Here is a tiny trained network, its code and every weight. The questions are about switching its units off for an input and a class, where a switched-off unit gives its printed mean instead of its output.

import numpy as np


def w(rows, s, z=0):
    codes = np.array(rows[::2]) - 128.0
    scale = np.full(codes.shape[1], s)
    scale[-1] = z or s
    return codes * scale


def f(y):
    return y / 2 * (1 + np.tanh(0.7978845608 * (y + 0.044715 * y**3)))


def log_softmax(a):
    a = a - a.max(-1, keepdims=True)
    return a - np.log(np.exp(a).sum(-1, keepdims=True))


def net(x, mask):
    res = np.array(x, float).reshape(1, 6) / 4 @ E
    y = f(res @ A[0][:, :-1].T + A[0][:, -1])
    res = res + np.where(mask, y, B[0][:, -1]) @ B[0][:, :-1]
    return log_softmax(res[-1] @ U[:, :-1].T + U[:, -1])


A, B = {}, {}
E = w([
[179,134,152],'x0',
[214,44,82],'x1',
[123,3,220],'x2',
[55,144,46],'x3',
[131,149,153],'x4',
[141,155,131],'x5',
],0.0079)
A[0] = w([
[212,83,231,110],'n0',
[142,81,190,137],'n1',
[91,127,131,221],'n2',
[97,178,156,132],'n3',
[155,136,102,53],'n4',
[174,118,165,107],'n5',
[144,148,112,63],'n6',
[125,120,142,193],'n7',
[155,223,103,204],'n8',
[184,103,188,111],'n9',
[34,33,122,140],'n10',
[193,108,205,109],'n11',
[141,149,110,130],'n12',
[152,135,120,66],'n13',
[134,151,148,248],'n14',
[158,141,177,44],'n15',
[157,134,100,67],'n16',
[134,169,124,122],'n17',
[153,143,180,37],'n18',
[88,116,131,67],'n19',
[67,85,121,97],'n20',
[101,100,124,106],'n21',
[138,154,134,221],'n22',
[249,147,14,87],'n23',
[96,132,129,164],'n24',
[81,178,153,169],'n25',
[176,103,182,85],'n26',
[135,152,138,213],'n27',
[94,127,132,24],'n28',
[173,103,187,79],'n29',
[120,150,144,253],'n30',
],0.012,0.0056)
B[0] = w([
[80,90,185,253],'n0',
[82,148,175,202],'n1',
[101,177,140,182],'n2',
[146,183,123,165],'n3',
[161,112,114,120],'n4',
[103,98,139,160],'n5',
[175,122,108,119],'n6',
[75,155,152,163],'n7',
[55,197,108,232],'n8',
[102,101,162,193],'n9',
[194,255,128,216],'n10',
[106,87,159,206],'n11',
[136,138,108,139],'n12',
[149,104,121,116],'n13',
[24,158,149,195],'n14',
[154,101,104,132],'n15',
[146,116,113,124],'n16',
[131,149,105,144],'n17',
[173,99,100,130],'n18',
[174,132,129,123],'n19',
[178,181,128,151],'n20',
[138,161,138,134],'n21',
[42,150,126,178],'n22',
[142,115,10,220],'n23',
[132,162,133,151],'n24',
[165,187,118,186],'n25',
[125,97,161,175],'n26',
[38,155,133,172],'n27',
[197,100,119,114],'n28',
[124,106,155,175],'n29',
[46,164,144,198],'n30',
],0.03,0.0077)
U = w([
[69,152,71,189],'0',
[72,30,101,2],'1',
[83,94,22,130],'2',
[124,135,146,177],'3',
[244,1,152,39],'4',
[207,30,140,30],'5',
[59,63,170,155],'6',
],0.0068,0.0071)

Each question gives the input, the list of numbers given to net, and the class t.
The units are the neurons (one row each of A and B). Each row of codes is followed by its name. A weight is (code - 128) times the scale printed after its matrix; where a second scale follows, it is the last column's (A, B and U).
mask holds one flag per neuron, in row order. A switched-off neuron (its flag False) gives its mean, the last column of its row in B, instead of its output. The means were averaged over made-up inputs and are rounded, as every weight is.
A unit's drop is (log p(t) with every unit on - log p(t) with that unit switched off) / (log p(t) with every unit on - log p(t) with every unit switched off).
The circuit of an input: a set's keep is (log p(t) with only the set's units on - log p(t) with every unit switched off) / (log p(t) with every unit on - log p(t) with every unit switched off). Starting from the 12 units with the biggest drops (on a tie, the unit counted first), units are removed one at a time, each time the one whose removal leaves the highest keep (on an exact tie, the one counted first), for as long as the keep stays at least 0.8.
units of the circuit, in order: the units of the circuit, biggest drop first
k most important neurons: the k neurons with the biggest drops, biggest first
drop of u: that unit's drop, to one decimal
input [-4,3,-5,0,4,4], class 2: units of the circuit, in order -> n23, n10
input [6,5,-8,-5,3,1], class 2: units of the circuit, in order -> n23
input [-1,-3,5,3,-6,-2], class 3: 3 most important neurons -> n8, n23, n10
input [1,-5,5,8,-3,-8], class 3: units of the circuit, in order -> n8, n23, n10
input [-1,3,6,8,-2,-1], class 3: units of the circuit, in order -> n23, n8, n10
input [2,6,-3,-4,4,-1], class 2: 2 most important neurons -> n23, n1
input [0,-3,5,2,1,-7], class 3: 2 most important neurons -> n8, n23
input [-1,3,-4,6,-4,3], class 2: 2 most important neurons -> n23, n10
input [-3,-7,8,-3,6,-7], class 3: 3 most important neurons -> n10, n20, n25
input [-4,6,-4,-2,-3,4], class 2: drop of n23 -> 0.2
input [2,3,1,2,8,6], class 6: drop of n23 -> 0.2
input [4,8,-5,8,0,-3], class 2: drop of n23 -> 0.1
